Here are made-up objects, facts about them, and rows of numbers that follow some of those facts. Name the object behind each unnamed row.

Named rows:
[.08, .13, -.04, .08, -.10, -.03, .03, -.08, .07, .17, -.06, -.01, .31, -.25]: stigre
[.02, .14, -.04, -.01, -.03, .08, .17, .15, -.08, -.04, .14, -.08, .09, -.16]: drutri
[.03, -.03, .11, -.20, .03, -.03, .00, -.01, .00, -.16, .07, .13, -.12, -.03]: legikor
[.05, .14, -.05, -.02, -.04, .06, .15, .14, -.08, .00, .14, -.09, .09, -.15]: graber
[-.06, .25, -.12, .10, .01, .12, -.03, .03, .03, -.26, .08, .19, .01, .25]: bazerem
[-.23, .11, -.21, .25, .15, -.06, -.26, -.28, .02, -.04, -.20, .12, .04, -.15]: drelim
[-.06, .27, -.12, .17, -.06, .04, .03, .16, -.12, -.03, .12, .14, -.06, -.20]: gapin
[-.15, .00, -.15, -.03, .21, .04, -.04, -.05, -.11, -.10, .03, -.19, -.08, .03]: zogi
[.03, .15, -.05, -.09, .01, .13, .06, .03, .02, -.16, .08, -.03, .09, .34]: sada
[-.01, .23, -.07, .05, -.03, .07, .15, .15, -.13, -.12, .12, .02, .05, -.18]: gaflak
[-.04, .03, .11, -.16, .05, -.02, .00, .00, -.03, -.28, .07, .19, -.13, -.06]: gaklal
[.04, .18, -.06, -.03, -.03, .05, .14, .17, -.13, -.02, .12, -.09, .07, -.13]: flerepos
[.06, -.38, .21, -.09, -.02, .07, .08, .02, .28, -.07, .34, -.04, -.11, -.02]: stagrom
[.09, -.20, .03, .17, -.11, .12, -.05, -.17, .46, .13, .11, -.04, .29, .20]: foflel
[.07, -.38, .22, -.10, -.02, .08, .07, .01, .28, -.08, .35, -.04, -.11, -.02]: brotul
[.08, -.07, .09, .15, .03, -.08, -.01, -.18, .17, .10, -.11, -.01, .18, -.01]: truple
[-.06, -.45, .17, -.17, -.15, .52, .00, .32, -.20, -.08, -.43, .27, -.16, .02]: flaplon
[.04, .06, .05, -.04, .11, -.03, .15, .06, -.10, -.11, .02, -.09, -.01, .12]: bazis
[.08, .15, -.04, .06, -.11, -.04, .00, -.12, .04, .22, -.14, .00, .32, -.25]: flibres
[.00, -.02, -.09, .21, -.35, -.35, -.28, -.04, .01, .46, -.11, .08, -.23, .18]: zetal
[.06, .19, -.17, .05, -.10, .07, -.15, .10, .06, .13, .14, .13, -.23, .36]: grarula
[-.09, -.05, .02, .19, -.24, -.32, -.10, -.18, .01, .13, -.21, .05, .16, .05]: fluklok
[.02, .00, .10, -.19, .02, -.05, -.03, -.01, .00, -.14, .04, .16, -.18, -.03]: bragok
[.07, .06, -.12, -.39, .18, -.14, -.14, -.28, -.14, .29, -.41, -.36, .23, .11]: nutok
[-.04, -.26, .00, .06, -.21, .60, .12, .48, -.29, .10, -.36, .10, .04, -.10]: vugrok

Some facts about the objects:
foflel λ debuk, stagrom, bronul, brotul, moden
dresam λ gapin
zites λ faful, nesok, broklo
fimok λ bragok, dratas, legikor
zubuk λ busku, graber
zetal λ sitil, pibro, podon, grarula
difim λ gaklal, mavur, figek, bazerem, gaflak
droskodrir λ klonir, zenol, moden
stustos λ simutrul, drular, lagoklik
flibres λ flafle
brogrobru λ zetan, dratas
fluklok λ bragok
rulalem λ buta, plupal, busku, dratas, moden
kegrazon λ flafle, simutrul, bragok, flerepos, begral, figek, zogi, graber
kolur λ vugrok, stiklur, flaplon
truple λ stobos, begral, mavur, zenol, moden
stostes λ simutrul, sada, bazis, mavur, grugiri, dratas
drelim λ gapin, fese, fotro, bazerem, fiflik
stigre λ skeli, mavur, drutri, dratas
nutok λ lagoklik
budra λ gapin, bragok, nevun, grarula
{foflel, bazerem, buta, sada, grarula} ζ d
{sitil, zites, fimok, zubuk, debuk, legikor, skeli, simutrul, flaplon, gaklal, rulalem, brotul, stobos, stagrom, faful, bragok, budra} ζ b
{dresam, zetal, moden, lagoklik, fluklok, busku} ζ c
{flerepos, vugrok, difim, fese, fiflik, mavur, stustos, flibres, gapin, drular, drutri, flafle, gaflak, graber, pibro, stigre} ζ a
{broklo, zogi, grugiri, kegrazon, ramik, stostes, figek, drelim, nesok, distari, nutok, dratas} ζ e

Which object is each row?
Some rows may be objects named above.
[-.18, .07, -.04, .34, -.24, -.32, -.17, -.18, .00, .02, -.21, .23, .11, -.02] -> dresam
[.07, -.06, .07, .14, .04, -.07, .00, -.17, .16, .11, -.13, -.01, .18, -.02] -> truple
[.03, -.05, .13, -.22, .04, -.03, .04, .00, .01, -.21, .09, .11, -.10, -.02] -> skeli
[.01, -.01, -.10, .20, -.36, -.36, -.29, -.03, .02, .48, -.09, .07, -.22, .17] -> zetal
[.02, -.04, .15, -.22, .04, -.03, .06, .00, .00, -.21, .09, .10, -.09, -.02] -> skeli
[-.17, .07, -.03, .33, -.24, -.32, -.17, -.17, .00, .02, -.21, .22, .10, -.02] -> dresam
[.07, -.11, .15, -.14, -.04, -.10, -.12, -.25, .17, .04, -.13, .15, .13, -.12] -> zubuk
[-.01, -.38, .11, .17, -.14, .42, -.05, .15, -.11, .20, -.68, .21, .14, .04] -> kolur
[-.17, .07, -.04, .34, -.23, -.33, -.17, -.19, .00, .03, -.21, .23, .09, -.03] -> dresam
[.07, -.16, .17, -.14, -.06, -.08, -.10, -.23, .20, .05, -.07, .12, .13, -.10] -> rulalem
[.08, -.13, .09, .17, .03, -.06, .00, -.16, .24, .14, -.08, -.03, .21, -.02] -> droskodrir
[-.04, .27, -.11, .16, -.07, .04, .02, .15, -.12, -.03, .09, .15, -.05, -.20] -> gapin
[-.11, .22, -.02, .25, .10, -.04, .02, .06, -.11, -.26, .02, .24, -.12, -.02] -> fotro
[.08, -.11, .16, -.14, -.03, -.10, -.11, -.25, .19, .04, -.13, .15, .13, -.12] -> zubuk
[.20, .22, -.03, -.23, -.09, -.08, .05, -.07, -.11, .31, -.21, -.17, .35, -.11] -> stustos
[.02, .05, -.05, .00, -.02, .16, .05, .03, .14, -.14, .18, -.03, .11, .31] -> buta
[.05, -.13, .10, .11, .08, .02, .15, .06, .08, -.06, .15, -.10, .00, .07] -> klonir
[-.12, -.10, .07, .08, -.15, -.18, .11, .05, -.08, -.14, .08, -.13, .02, .15] -> busku
[.07, .00, .07, .10, .05, -.10, -.02, -.19, .10, .13, -.18, .02, .22, -.01] -> brogrobru
[.14, .19, -.19, .06, -.20, .00, -.12, .30, -.09, .45, .21, .01, -.40, -.02] -> pibro
[.05, .02, .05, -.05, -.09, -.15, -.24, -.21, .14, .12, -.14, .33, -.07, -.11] -> budra
[.04, .02, .12, -.22, .04, -.12, -.01, -.07, .06, -.14, .19, .08, -.15, -.02] -> faful
[.01, .06, .04, -.35, -.11, -.29, .13, .06, -.35, .03, -.16, -.31, .09, .30] -> lagoklik
[-.02, .22, -.08, .06, -.02, .07, .15, .15, -.13, -.12, .11, .01, .04, -.18] -> gaflak
[.09, .00, .11, -.14, -.02, -.21, -.16, -.29, .21, .05, -.03, .16, .06, -.11] -> zites
[-.15, -.05, -.15, -.01, .22, .04, -.03, -.05, -.07, -.09, .05, -.22, -.04, .03] -> dratas
[.03, .16, -.06, -.08, .02, .12, .07, .04, .02, -.15, .08, -.01, .09, .32] -> sada
[-.06, -.36, .09, .12, -.07, .52, .09, .39, -.26, .01, -.46, .12, -.08, .14] -> stiklur
[.13, .02, -.02, -.16, -.12, -.10, -.24, .14, .02, .28, .16, .20, -.60, .12] -> sitil
[.07, .00, .12, -.35, .04, -.05, .05, .01, -.06, -.14, .02, .04, -.07, .03] -> simutrul
[.13, .10, -.11, .10, -.04, -.10, -.15, .19, -.04, .36, .11, .06, -.52, .22] -> podon
[.16, .26, -.05, -.35, -.01, -.01, .19, .18, -.28, .11, -.02, -.27, .13, -.01] -> drular
[.07, -.07, .13, -.13, -.04, -.11, -.12, -.24, .17, .05, -.12, .20, .09, -.13] -> fimok
[.03, -.03, .12, -.20, .02, -.04, .00, .00, .01, -.16, .06, .13, -.14, -.03] -> legikor
[.02, -.13, .16, -.18, .02, -.01, .05, .00, .07, -.18, .16, .06, -.09, -.03] -> stobos
[.02, .04, -.04, .00, -.02, .16, .07, .03, .12, -.14, .17, -.04, .10, .29] -> buta
[.00, .13, -.04, .13, .05, -.05, -.02, .07, -.05, .01, .03, .12, -.21, .08] -> nevun
[-.17, .00, -.17, .01, .23, .04, -.05, -.04, -.11, -.15, .01, -.15, -.09, .03] -> figek
[.03, .06, .05, -.04, .13, -.02, .13, .07, -.09, -.10, .03, -.09, -.02, .12] -> bazis
[-.13, -.01, -.14, -.08, .23, .03, -.01, -.03, -.14, -.12, .02, -.22, -.06, .06] -> grugiri
[.03, .18, -.06, .13, -.10, -.02, .01, -.07, .02, .12, -.09, .06, .26, -.28] -> difim
[.03, -.12, .10, .10, .08, .03, .15, .05, .09, -.05, .16, -.11, .00, .06] -> klonir
[.05, -.30, .12, .16, .05, .08, .15, .08, .22, .00, .29, -.19, -.03, .09] -> bronul
[-.10, -.19, .08, .11, -.15, -.16, .12, .07, .00, -.11, .16, -.17, .02, .15] -> moden

